Each row is followed by its class.
2 -6 -2 18 5 7 14 4 -1 -5 -4 -7 -2 7 8 0 -1 -6 0 6 11 8 -2 -4 30 -2 -6 5 -2 2 -3 2 5 3 -4 4 -20 0 9 1 -14 -3 3 4 -3 -6 -13 5 -8 3 0 6 -2 -6 4 -13 -4 1 -3 -4 1 -8 -14 -5
J854
1 6 8 -13 4 4 13 10 12 2 3 7 -4 -4 -1 -3 1 -8 5 -2 9 7 4 3 12 -3 4 15 -6 4 3 3 -8 10 -11 -4 24 -8 4 -5 -13 5 6 5 7 -6 -6 -8 -7 2 -6 -2 -1 3 -1 -6 3 4 -4 -2 -2 -15 -8 -8
j533
2 5 -1 14 1 0 2 25 1 6 -8 -7 5 4 5 2 4 5 14 -1 -6 1 0 -13 28 -2 26 6 -4 2 -6 -3 8 9 -5 -1 6 -3 -4 8 -15 -1 -8 -7 -5 -10 4 -11 -3 2 -3 0 3 -3 4 -6 7 3 1 -4 2 1 -15 4
j640
-6 -2 0 54 -5 6 4 11 -7 1 -2 -2 8 4 6 -4 -1 0 4 9 -1 -2 9 2 24 -6 -9 -13 16 3 -1 0 -19 4 3 -1 9 -4 3 -4 -20 -16 6 -4 2 -7 -15 -4 -8 9 4 -12 8 -4 -3 -10 7 13 0 -4 -2 5 -20 -2
j767
0 3 2 -16 -1 -9 -9 -1 7 -2 -3 0 -3 -1 5 -1 6 1 9 3 -5 -9 -11 5 -20 0 -5 -11 -3 -3 -4 0 -15 -2 1 -3 9 0 -7 1 -13 -2 0 0 -2 4 2 3 1 0 -4 -7 9 3 -1 3 -5 -1 0 1 2 2 4 0
j640
-6 -3 -5 53 -7 -8 6 15 -15 3 -9 -5 15 11 4 0 -2 10 17 8 4 -4 -2 -7 18 0 4 -13 0 -4 -3 -7 -4 -5 7 4 -5 6 2 13 7 -6 -6 -10 -1 3 -6 -7 -4 5 -2 -2 -5 -3 3 -19 16 -2 5 -1 0 6 3 -10
j767
-2 5 -2 17 -9 0 8 10 3 9 -6 2 8 5 -1 -1 1 3 11 6 -4 3 -1 -7 10 -3 5 -3 5 0 -3 -4 1 0 5 -5 12 1 -11 -2 -11 -6 -5 -2 -1 -3 -8 -6 0 1 -3 -8 0 1 -1 -6 19 13 2 1 1 5 6 -6
j767
3 -4 5 -14 -3 -4 7 6 6 -1 4 5 -8 3 -12 0 -4 6 11 -5 16 3 1 -8 -2 1 15 13 -14 6 3 0 0 4 -5 1 25 -4 0 -1 14 11 -3 5 2 3 3 -9 -3 -2 -4 2 -17 6 -2 -11 11 -1 1 3 0 -12 3 -4
j640
-4 -7 4 32 -6 7 11 -7 -6 1 2 2 -1 6 -9 -3 -2 -1 4 7 13 1 17 -5 21 0 -7 2 8 5 6 -4 -14 6 1 3 16 1 7 -3 -2 -16 1 4 5 -2 -11 -9 -2 4 3 0 0 -2 -3 -19 15 12 -2 -5 -2 -2 -15 -6
j767
0 0 -3 40 3 6 11 14 -10 8 4 0 7 -2 -3 -1 -5 -4 -8 1 -6 6 15 1 24 -5 4 -3 18 0 2 3 9 4 -2 -1 -10 1 8 8 10 7 5 -3 1 -8 -6 -1 -1 4 1 9 0 -5 -3 4 5 0 1 -1 -4 3 -5 -4
j640
0 -3 -2 15 -4 3 5 -2 -6 3 1 0 3 3 -10 0 -2 6 -2 -4 4 5 9 -7 6 0 18 5 2 5 5 -3 9 1 5 3 4 1 3 -2 13 -6 -6 0 0 1 0 -2 0 0 5 3 -8 -1 -4 -5 13 5 2 1 -1 4 1 0
j767
-2 -10 -2 15 -4 3 1 -10 0 -1 2 1 -3 4 0 1 2 -4 5 0 3 -4 2 -3 3 -1 -4 -5 4 2 1 0 -12 -2 4 1 -5 3 0 0 1 -2 1 5 3 1 -7 -3 0 0 2 -1 -2 -2 0 -4 -3 5 1 -1 0 1 -7 1
j767
-4 -5 -1 -5 -6 2 0 -18 4 6 3 3 -4 1 -2 0 4 -7 2 -1 -8 -7 5 -4 -5 -3 -9 -11 9 -1 4 -1 -13 1 7 -2 2 2 -6 3 -1 -2 1 7 2 3 -4 0 1 -2 -5 -5 5 2 -1 2 0 9 4 2 -1 6 2 -3
j767
0 -6 0 45 -3 3 10 3 -1 -2 5 2 2 4 -4 -3 -4 -7 -4 0 6 6 -2 3 7 -3 -11 -5 10 4 0 8 -1 -4 5 0 -10 0 5 -7 -2 5 6 2 2 -1 -15 -1 -3 2 5 0 -10 0 -4 -3 -3 6 -1 0 -3 -2 -3 -8
j640
-3 5 0 -45 0 -2 8 -5 0 5 -5 2 0 1 8 0 7 -3 9 9 1 -6 -1 1 -2 3 -3 -3 -7 -5 0 -6 -4 1 -2 1 -5 2 1 13 3 1 -1 1 2 2 0 -6 -3 -2 -9 -1 7 -1 7 -4 7 -7 2 -1 4 -5 15 -10
J854
1 3 0 8 3 2 -1 16 -5 5 -3 -3 0 0 2 3 -1 2 4 -2 -6 -2 15 -5 22 -3 20 6 -2 1 -5 0 -1 11 -7 -3 8 -2 0 12 1 1 -3 -7 -1 -7 6 -5 0 3 -1 2 5 -5 3 -1 5 -3 3 -3 0 0 -13 2
j640
-5 2 3 25 -9 3 4 -2 -11 7 -6 -1 5 7 -3 -1 2 12 9 6 7 -4 19 -11 17 1 6 5 0 3 7 -14 -11 5 3 2 29 -1 2 -1 2 -27 -6 -3 -3 2 1 -6 -1 3 5 -2 6 -1 -2 -17 29 12 2 -3 0 1 -9 -1
j767
5 5 0 25 1 -3 1 28 2 1 -5 -1 6 1 -1 -1 0 6 7 -5 4 10 -7 -4 16 -1 20 9 -5 4 -7 3 14 2 -2 -2 10 -6 -1 -3 -8 8 -3 -8 -1 -8 1 -3 -4 3 2 2 -10 -1 -1 -3 4 2 2 0 -1 -3 -7 0
j640
-4 -9 -6 33 -2 11 15 -7 -6 4 1 0 0 5 -3 0 3 -11 1 -2 -10 -4 19 -7 28 -4 1 -10 13 -2 5 1 -7 7 1 -1 -18 4 4 14 4 0 3 5 5 -6 -9 -6 -3 3 2 2 2 -5 3 0 -1 5 3 -2 -4 5 -15 0
j767
2 4 5 -22 2 -4 0 3 -1 -5 1 2 -2 -1 -2 0 -4 5 -4 -1 10 7 -11 6 -13 3 -4 12 -10 1 -1 1 13 -4 0 1 4 -2 3 -8 8 2 0 1 -1 4 5 3 2 -2 1 1 -6 3 0 2 5 -6 -2 1 1 -4 12 1
j767
-2 -9 1 13 -10 -4 5 1 1 12 3 4 -4 7 -12 1 1 3 18 -6 6 -7 14 -13 6 -2 18 1 -9 2 7 -4 -22 11 0 -1 30 1 -4 16 19 8 -6 2 1 6 2 -11 -2 0 -4 -1 -12 4 -2 -11 22 2 6 1 -2 -4 -6 -9
j640
-7 -6 -8 36 -5 6 13 -5 -15 7 -4 -2 5 9 1 1 2 -3 3 5 -3 -5 18 -8 33 -1 0 -11 11 -2 6 -8 -1 2 4 5 -26 11 9 18 13 -6 -2 2 3 -2 -9 -11 -5 2 1 3 0 -8 6 -8 9 0 6 -3 5 6 -7 -4
J803

Each row is followed by its class. Each block has new classes.
-6 -9 8 2 -6 -9 -6 -2 -16 5 2 0 1 -12 9 -10 0 -8 -8 6 -2 1 -2 -13 -12 4 -8 5 -1 5 1 -4 2 -5 6 4 -2 6 2 1 -4 0 -8 -5 -9 4 -15 -1 -8 -25 2 4 6 1 -6 -3 -4 -4 13 -4 11 5 -14 -1
[74]
-8 2 -1 -7 -11 -5 1 2 -6 -1 0 -1 2 3 9 1 2 -3 -7 2 -1 -6 4 -2 1 -8 0 -1 14 0 6 0 3 2 7 -1 3 9 1 7 7 -1 -9 3 0 6 4 3 6 0 4 12 -12 0 2 -2 0 4 -16 1 7 4 -6 0
[65]
-4 10 -6 -6 3 4 -1 -4 -5 -2 3 -2 -3 1 -7 2 -3 6 -2 -4 4 0 -4 -5 -3 -4 1 -2 -7 -2 1 3 1 4 7 5 2 -7 7 2 3 2 4 0 5 -10 5 13 3 1 5 -4 4 0 5 1 2 -4 -11 -2 4 0 5 -6
[65]
-4 -2 6 6 6 -1 -6 -1 -4 4 2 1 0 0 -1 -5 -4 1 3 -4 0 4 -1 -1 -4 2 3 3 -22 1 -3 -2 0 4 11 3 1 1 -3 -3 -2 1 1 3 -2 -2 -6 -1 0 -7 1 -8 13 -5 4 -2 2 1 0 4 -6 0 6 4
[69]
3 -1 2 -4 2 3 6 5 11 -2 -1 2 -3 8 -2 3 2 4 -8 -3 2 2 3 0 0 2 3 1 11 1 -3 0 -3 -4 -12 -5 2 1 -1 -2 1 1 1 -1 1 -5 2 -6 -10 9 -1 11 -7 3 -1 2 -1 -8 1 0 -1 0 5 -4
[77]
-11 5 -2 -20 -10 -3 7 3 -6 -2 1 -1 -2 13 9 2 -5 8 -20 -4 0 -8 1 -5 -2 -16 4 3 8 1 10 1 2 7 16 -2 3 5 6 7 7 -2 -8 3 -1 -9 6 6 -2 2 15 23 -17 -2 6 -7 4 2 -37 6 5 3 1 -7
[65]
4 2 1 -5 0 -4 4 5 -7 2 -1 -1 4 4 5 -4 3 4 0 1 -3 -1 2 6 -2 -18 0 1 -14 -1 10 6 4 6 14 -3 0 6 4 1 -11 -4 -3 8 -4 2 -1 -2 4 -4 -3 2 -1 -3 2 -5 1 3 -32 11 -1 -2 -6 4
[65]
-1 9 -2 -2 5 1 9 1 -12 -2 0 2 -5 0 -10 -7 1 7 3 -3 3 -7 5 -1 -6 2 -2 -6 10 0 1 0 4 -2 -1 -15 5 -6 13 4 4 -2 -1 -7 0 -11 -2 22 1 14 -8 0 2 -1 2 2 -2 -1 -23 0 17 -4 -1 -11
[77]
0 5 -3 -6 0 0 8 -3 -4 2 2 -1 -6 -4 -5 1 2 -1 1 3 -1 5 -5 -8 1 -1 -4 -2 8 3 3 -1 0 -4 -12 1 2 -2 4 2 4 1 -3 -3 -3 1 -4 7 2 0 5 7 6 7 -5 0 -3 -3 13 -12 3 3 0 1
[74]
7 -7 4 0 3 4 -9 3 8 -1 3 3 2 5 -1 -1 0 3 -11 -5 1 -1 3 3 -8 4 2 2 -5 0 -5 1 -2 -3 9 4 1 1 -5 -5 -6 2 4 0 3 -9 2 -6 -15 -1 -5 -1 -8 -5 5 1 0 -7 -4 8 1 -2 0 -6
[69]
-9 -8 9 -7 -9 -6 -1 5 -7 5 0 4 -2 7 5 -9 -6 5 -27 -7 2 -6 8 -6 -18 2 0 2 12 0 -3 -5 0 -5 11 -6 4 6 0 1 1 -1 -6 -6 -3 -19 1 -1 -24 -5 -2 22 -15 -4 3 -1 -2 -4 -21 8 16 -4 -6 -17
[77]
4 7 -7 -18 -3 3 5 2 -7 -1 1 -4 -1 3 0 4 6 4 -9 1 0 0 -5 -2 0 -18 -4 -1 1 -3 11 9 5 1 4 5 2 -1 11 6 -6 -2 -2 2 5 -3 7 12 -1 -3 4 4 -3 2 0 -2 1 -5 -21 5 5 -1 -3 -4
[65]
3 -2 -4 -9 -10 0 -2 2 -3 -3 -2 0 1 1 6 2 6 -1 -10 4 1 -3 0 1 3 -8 -7 -1 16 -1 3 2 -2 -5 4 5 1 1 6 3 -4 0 -5 0 3 4 8 4 -2 -5 -1 5 -14 5 1 1 -1 -7 -9 2 14 -2 -9 -4
[74]
-1 -5 2 -11 -5 0 5 10 6 -3 -1 2 -3 15 7 2 -5 5 -19 -5 1 -6 7 4 -5 -3 4 2 17 -1 0 -3 -4 -2 0 -9 3 6 0 0 0 -2 -4 7 -1 -9 7 -6 -17 9 -2 21 -23 -2 4 -3 -1 2 -25 11 3 -1 -1 -9
[77]
1 -1 2 -15 -7 -2 4 9 -4 -1 -2 2 -2 13 9 -2 2 5 -19 -3 -1 -5 4 2 -6 -15 1 2 9 0 6 1 1 0 13 -3 1 8 7 1 -5 -3 -6 2 -1 -5 7 1 -10 -1 -2 19 -19 -3 4 -8 0 -2 -36 10 10 -1 -7 -7
[65]
4 1 0 -1 2 -1 -1 0 -7 3 2 -2 3 0 2 -1 4 0 2 0 -2 3 -5 -2 -1 -12 2 -1 -16 -3 5 7 1 6 10 6 -1 0 5 1 -8 -1 -2 5 0 3 -1 3 5 -11 1 -3 6 1 -1 -8 2 -2 -10 3 0 0 -3 0
[65]
